Below are the code and all the weights of a small trained network. Each question names an input and a class and asks about switching units off, where a switched-off unit gives its printed mean instead of its output.

import numpy as np


def w(rows, s, z=0):
    codes = np.array(rows[::2]) - 128.0
    scale = np.full(codes.shape[1], s)
    scale[-1] = z or s
    return codes * scale


def f(y):
    return y / 2 * (1 + np.tanh(0.7978845608 * (y + 0.044715 * y**3)))


def log_softmax(a):
    a = a - a.max(-1, keepdims=True)
    return a - np.log(np.exp(a).sum(-1, keepdims=True))


def net(x, mask):
    res = np.array(x, float).reshape(1, 7) / 4 @ E
    y = f(res @ A[0][:, :-1].T + A[0][:, -1])
    res = res + np.where(mask, y, B[0][:, -1]) @ B[0][:, :-1]
    return log_softmax(res[-1] @ U[:, :-1].T + U[:, -1])


A, B = {}, {}
E = w([
[105,174,190,134,133,51],'x0',
[61,161,140,55,64,64],'x1',
[166,90,137,45,141,221],'x2',
[116,190,191,98,124,158],'x3',
[3,63,109,118,142,176],'x4',
[105,138,23,123,96,142],'x5',
[74,180,139,235,9,186],'x6',
],0.0075)
A[0] = w([
[167,131,152,132,168,15,254],'N0',
[117,153,158,153,167,76,166],'N1',
[162,91,73,156,140,185,211],'N2',
[163,104,164,104,188,177,129],'N3',
[15,90,117,83,142,163,135],'N4',
[98,78,109,203,141,175,145],'N5',
[166,159,133,203,84,118,200],'N6',
[60,105,93,129,143,140,105],'N7',
[102,229,174,120,41,148,193],'N8',
[125,127,155,55,130,29,146],'N9',
[59,85,126,83,42,185,249],'N10',
[118,171,156,193,166,115,179],'N11',
[168,119,63,117,31,192,211],'N12',
[100,167,137,145,147,134,129],'N13',
[34,73,98,117,145,147,105],'N14',
[154,137,115,103,172,59,176],'N15',
[140,113,159,196,100,188,134],'N16',
[62,175,105,96,73,65,134],'N17',
[194,79,142,108,255,201,169],'N18',
[41,144,78,151,125,55,133],'N19',
[112,184,149,118,47,157,151],'N20',
],0.0087,0.0047)
B[0] = w([
[142,193,191,119,92,210,230],'N0',
[129,162,119,123,102,143,170],'N1',
[137,102,65,102,145,156,207],'N2',
[114,114,93,90,176,140,185],'N3',
[11,98,102,192,85,94,201],'N4',
[149,101,112,98,148,146,188],'N5',
[64,118,127,177,48,154,192],'N6',
[91,86,90,140,135,112,158],'N7',
[106,223,255,154,99,153,209],'N8',
[134,177,159,80,122,164,196],'N9',
[48,107,95,203,51,137,223],'N10',
[122,146,158,112,75,188,176],'N11',
[115,86,71,169,53,167,201],'N12',
[136,152,122,152,123,139,138],'N13',
[60,84,80,143,146,100,185],'N14',
[166,193,174,98,112,190,184],'N15',
[189,135,138,103,130,174,177],'N16',
[206,113,150,97,116,188,182],'N17',
[195,145,125,15,241,106,254],'N18',
[162,117,40,123,132,201,186],'N19',
[102,150,217,168,85,123,173],'N20',
],0.0075,0.0091)
U = w([
[78,161,192,175,11,150,177],'0',
[143,124,161,195,154,1,3],'1',
[104,46,34,159,98,144,176],'2',
[248,165,158,46,182,170,131],'3',
[86,85,156,95,239,44,82],'4',
],0.0082,0.0039)

Each question gives the input, the list of numbers given to net, and the class t.
The units are the neurons (one row each of A and B). Each row of codes is followed by its name. A weight is (code - 128) times the scale printed after its matrix; where a second scale follows, it is the last column's (A, B and U).
mask holds one flag per neuron, in row order. A switched-off neuron (its flag False) gives its mean, the last column of its row in B, instead of its output. The means were averaged over made-up inputs and are rounded, as every weight is.
A unit's drop is (log p(t) with every unit on - log p(t) with that unit switched off) / (log p(t) with every unit on - log p(t) with every unit switched off).
The circuit of an input: a set's keep is (log p(t) with only the set's units on - log p(t) with every unit switched off) / (log p(t) with every unit on - log p(t) with every unit switched off). Starting from the 12 units with the biggest drops (on a tie, the unit counted first), units are removed one at a time, each time the one whose removal leaves the highest keep (on an exact tie, the one counted first), for as long as the keep stays at least 0.8.
circuit, biggest first: the units of the circuit, biggest drop first
most important unit: the unit with the biggest drop
top k neurons: the k neurons with the biggest drops, biggest first
drop of u: that unit's drop, to one decimal
input [2,-6,-4,0,4,-1,-1], class 3: most important unit	N10
input [4,-6,-2,-6,0,1,0], class 3: top 4 neurons	(N10; N4; N12; N14)
input [-1,-4,0,2,8,0,6], class 2: circuit, biggest first	(N0; N5)
input [0,5,-1,-7,5,1,5], class 2: circuit, biggest first	(N19; N0)
input [8,7,5,-6,8,-3,1], class 2: circuit, biggest first	(N14; N19)
input [7,-6,6,7,-8,-2,4], class 0: top 2 neurons	(N6; N8)
input [1,-1,0,3,2,6,-2], class 2: circuit, biggest first	(N8; N0)
input [0,6,-4,-8,5,8,8], class 2: top 2 neurons	(N19; N14)
input [-3,-1,-4,0,7,2,8], class 2: top 2 neurons	(N19; N0)
input [-7,-4,-6,0,4,-8,3], class 2: top 2 neurons	(N8; N0)
input [-7,-1,6,-6,4,-7,-6], class 4: drop of N14	0.1
input [8,-7,-8,-1,8,0,-6], class 3: drop of N15	0.2
